Here is a tiny trained network, its code and every weight. The questions are about switching its units off for an input and a target symbol, where a switched-off unit gives its printed mean instead of its output.

import numpy as np


def w(rows, s, z=0):
    codes = np.array(rows[::2]) - 128.0
    scale = np.full(codes.shape[1], s)
    scale[-1] = z or s
    return codes * scale


def f(y):
    return y / 2 * (1 + np.tanh(0.7978845608 * (y + 0.044715 * y**3)))


def softmax(a):
    e = np.exp(a - a.max(-1, keepdims=True))
    return e / e.sum(-1, keepdims=True)


def log_softmax(a):
    a = a - a.max(-1, keepdims=True)
    return a - np.log(np.exp(a).sum(-1, keepdims=True))


def net(x, mask):
    ids = ['ΔΘΦΨβεζηλμστ'.index(c) for c in x.split()]
    T = len(ids)
    res = E[ids] + P[:T]
    u = 0
    for l in range(3):
        q, k, v = (res @ M[l].T for M in (Q, K, V))
        z = softmax(np.where(np.tri(T) > 0, q @ k.T / 2**0.5, -1e9)) @ v
        res = res + np.where(mask[u], z, O[l][:, -1]) @ O[l][:, :-1]
        u += 1
        y = f(res @ A[l][:, :-1].T + A[l][:, -1])
        res = res + np.where(mask[u : u + 4], y, B[l][:, -1]) @ B[l][:, :-1]
        u += 4
    return log_softmax(res[-1] @ U[:, :-1].T + U[:, -1])


Q, K, V, O, A, B = {}, {}, {}, {}, {}, {}
E = w([
[186,103,207,144,123,162,168,139],'Δ',
[144,44,125,134,37,99,95,102],'Θ',
[131,195,199,202,57,144,211,125],'Φ',
[101,145,108,171,176,36,171,119],'Ψ',
[121,128,109,141,179,20,122,34],'β',
[95,158,153,42,133,76,172,36],'ε',
[123,108,76,51,135,72,126,195],'ζ',
[94,180,87,155,149,149,99,82],'η',
[142,7,106,145,148,81,106,38],'λ',
[110,172,139,134,109,38,214,182],'μ',
[87,155,168,150,127,107,53,175],'σ',
[82,121,110,151,93,132,99,125],'τ',
],0.019)
P = w([
[251,165,189,125,2,129,195,73],'0',
[52,30,209,146,156,161,111,65],'1',
[151,118,159,149,197,128,52,56],'2',
[94,86,150,156,162,99,80,119],'3',
[122,91,134,159,150,91,77,93],'4',
[129,100,108,171,138,89,92,88],'5',
[93,89,102,144,129,56,87,121],'6',
[116,98,112,113,113,98,126,91],'7',
[116,103,91,171,122,73,101,134],'8',
[104,101,86,159,104,55,119,132],'9',
[116,100,73,181,111,54,96,139],'10',
[109,98,50,155,100,42,93,140],'11',
[123,122,134,183,106,67,128,128],'12',
],0.0085)
Q[0] = w([
[125,156,129,147,123,94,126,102],'L0H0',
[1,98,102,168,70,86,154,117],'L0H0',
],0.0098)
K[0] = w([
[61,79,2,94,143,140,214,157],'L0H0',
[192,171,24,125,44,80,91,125],'L0H0',
],0.005)
V[0] = w([
[132,99,169,114,77,40,202,130],'L0H0',
[249,2,119,225,237,20,125,32],'L0H0',
],0.0065)
O[0] = w([
[218,152,177,124,72,2,142,165,169],'L0H0',
[34,14,242,194,127,118,117,172,254],'L0H0',
],0.0096,0.0075)
A[0] = w([
[199,115,153,120,2,198,35,193,254],'L0N0',
[39,118,37,172,92,204,65,85,143],'L0N1',
[103,113,109,228,222,70,109,178,87],'L0N2',
[102,38,121,20,122,98,113,141,118],'L0N3',
],0.0072,0.0044)
B[0] = w([
[86,131,80,131,254,31,190,94,198],'L0N0',
[133,161,214,188,132,91,140,166,204],'L0N1',
[153,173,147,91,89,201,161,114,255],'L0N2',
[137,132,86,253,170,141,62,165,178],'L0N3',
],0.0089,0.0088)
Q[1] = w([
[128,157,154,254,102,95,147,151],'L1H0',
[138,79,86,120,119,177,140,176],'L1H0',
],0.0075)
K[1] = w([
[22,199,3,42,126,40,244,172],'L1H0',
[69,182,180,145,70,220,45,144],'L1H0',
],0.0037)
V[1] = w([
[132,207,79,196,254,133,133,229],'L1H0',
[78,167,172,154,138,9,45,17],'L1H0',
],0.0056)
O[1] = w([
[109,97,175,94,212,132,176,103,148],'L1H0',
[158,138,100,187,163,246,165,214,253],'L1H0',
],0.012,0.014)
A[1] = w([
[147,134,146,69,2,82,72,119,34],'L1N0',
[90,57,45,187,110,144,159,47,252],'L1N1',
[166,129,164,169,115,152,46,159,169],'L1N2',
[22,87,169,162,133,91,100,172,187],'L1N3',
],0.0072,0.0033)
B[1] = w([
[153,125,160,209,179,72,60,42,128],'L1N0',
[183,255,210,61,145,193,163,208,190],'L1N1',
[82,84,89,63,52,52,225,139,211],'L1N2',
[201,168,180,73,143,179,149,97,254],'L1N3',
],0.0091,0.011)
Q[2] = w([
[127,140,120,110,63,1,37,96],'L2H0',
[162,79,26,34,74,27,60,3],'L2H0',
],0.0054)
K[2] = w([
[123,1,195,149,162,120,136,224],'L2H0',
[18,138,198,93,154,184,35,148],'L2H0',
],0.0057)
V[2] = w([
[109,1,67,141,153,117,149,183],'L2H0',
[117,115,213,197,212,170,63,14],'L2H0',
],0.0078)
O[2] = w([
[116,73,108,4,168,175,137,121,65],'L2H0',
[97,133,137,166,122,92,85,152,2],'L2H0',
],0.02,0.008)
A[2] = w([
[111,126,116,110,152,117,168,126,165],'L2N0',
[181,138,131,175,86,118,74,128,60],'L2N1',
[8,96,2,115,126,118,102,121,16],'L2N2',
[96,71,123,82,148,148,169,121,3],'L2N3',
],0.0092,0.005)
B[2] = w([
[1,184,152,145,46,93,35,149,193],'L2N0',
[116,45,120,98,197,122,145,130,218],'L2N1',
[247,115,136,159,86,200,143,99,128],'L2N2',
[195,136,95,162,173,77,19,92,248],'L2N3',
],0.008,0.014)
U = w([
[96,82,182,78,73,68,164,104,188],'Δ',
[138,76,36,140,125,104,153,143,128],'Θ',
[152,197,130,155,140,146,129,100,100],'Φ',
[94,149,156,57,46,73,198,127,155],'Ψ',
[210,214,125,119,30,105,62,77,59],'β',
[169,125,74,146,76,80,160,97,71],'ε',
[90,152,125,100,150,50,164,40,120],'ζ',
[153,150,159,171,64,73,49,99,169],'η',
[182,107,221,136,2,167,55,130,3],'λ',
[133,229,96,115,81,104,159,87,6],'μ',
[70,14,124,131,200,109,247,69,114],'σ',
[82,254,117,165,41,199,57,60,251],'τ',
],0.0054,0.0062)

Each question gives the input, a string of symbols that net reads in full, and the target symbol t.
The units are the heads (2 rows each of Q, K, V and O) and the neurons (one row each of A and B). Each row of codes is followed by its name. A weight is (code - 128) times the scale printed after its matrix; where a second scale follows, it is the last column's (O, A, B and U).
mask holds one flag per unit, layer by layer, with each layer's heads first. A switched-off unit (its flag False) gives its mean, the last column of its rows in O or B, instead of its output. The means were averaged over made-up inputs and are rounded, as every weight is.
A unit's drop is (log p(t) with every unit on - log p(t) with that unit switched off) / (log p(t) with every unit on - log p(t) with every unit switched off).
The circuit of an input: a set's keep is (log p(t) with only the set's units on - log p(t) with every unit switched off) / (log p(t) with every unit on - log p(t) with every unit switched off). Starting from the 12 units with the biggest drops (on a tie, the unit counted first), units are removed one at a time, each time the one whose removal leaves the highest keep (on an exact tie, the one counted first), for as long as the keep stays at least 0.8.
circuit, biggest first: the units of the circuit, biggest drop first
unit that matters most: the unit with the biggest drop
k most important neurons: the k neurons with the biggest drops, biggest first
k most important neurons of layer l: the k neurons of layer l with the biggest drops, biggest first
input Θ Θ Θ Φ ζ β, target Θ: 2 most important neurons -> L0N0; L1N3
input η η β β η μ Φ, target η: circuit, biggest first -> L2H0
input Θ σ ε Θ, target Θ: 2 most important neurons -> L2N3; L0N2
input σ η β Ψ Θ η Θ β λ, target λ: circuit, biggest first -> L1N1; L0N0
input Θ μ Θ Φ η σ, target Θ: 2 most important neurons -> L0N0; L2N3
input η η Δ β Ψ Θ λ, target λ: circuit, biggest first -> L1N1; L0H0; L0N0
input Θ Θ β η Φ ζ, target Θ: 3 most important neurons -> L0N0; L2N3; L0N3
input Φ η λ, target Φ: 2 most important neurons -> L1N1; L0N0
input η σ η Ψ η Φ τ Δ σ λ Ψ ε Φ, target η: circuit, biggest first -> L2H0; L0H0
input σ Θ λ η λ η Ψ η τ, target σ: circuit, biggest first -> L0N0; L1H0; L0H0
input β Ψ η Φ, target β: 3 most important neurons -> L2N3; L1N2; L0N0
input Φ σ η Θ η η ε, target Φ: 3 most important neurons of layer 0 -> L0N0; L0N3; L0N2
input η β η η β Ψ η Φ Ψ η Θ, target Φ: 3 most important neurons -> L0N0; L1N1; L1N3
input β τ Δ σ, target β: 2 most important neurons -> L2N3; L1N2
input β Ψ Ψ η Θ η η η η Φ η Ψ, target τ: most important neuron -> L2N0
input σ Θ Θ, target σ: 2 most important neurons -> L0N0; L0N2
input η ζ η, target η: circuit, biggest first -> L2H0; L1H0
input Θ Θ η λ, target Θ: 3 most important neurons -> L0N0; L2N3; L1N2
input σ ε σ η η η σ Θ Θ Φ, target σ: circuit, biggest first -> L0N0; L0N2; L2H0
input β η ε η σ β Δ Φ Φ σ Ψ τ, target β: unit that matters most -> L2N3
input τ η Θ τ Θ Δ η Ψ, target τ: 2 most important neurons of layer 1 -> L1N3; L1N2
input ε Φ Φ, target ε: 2 most important neurons of layer 2 -> L2N1; L2N0
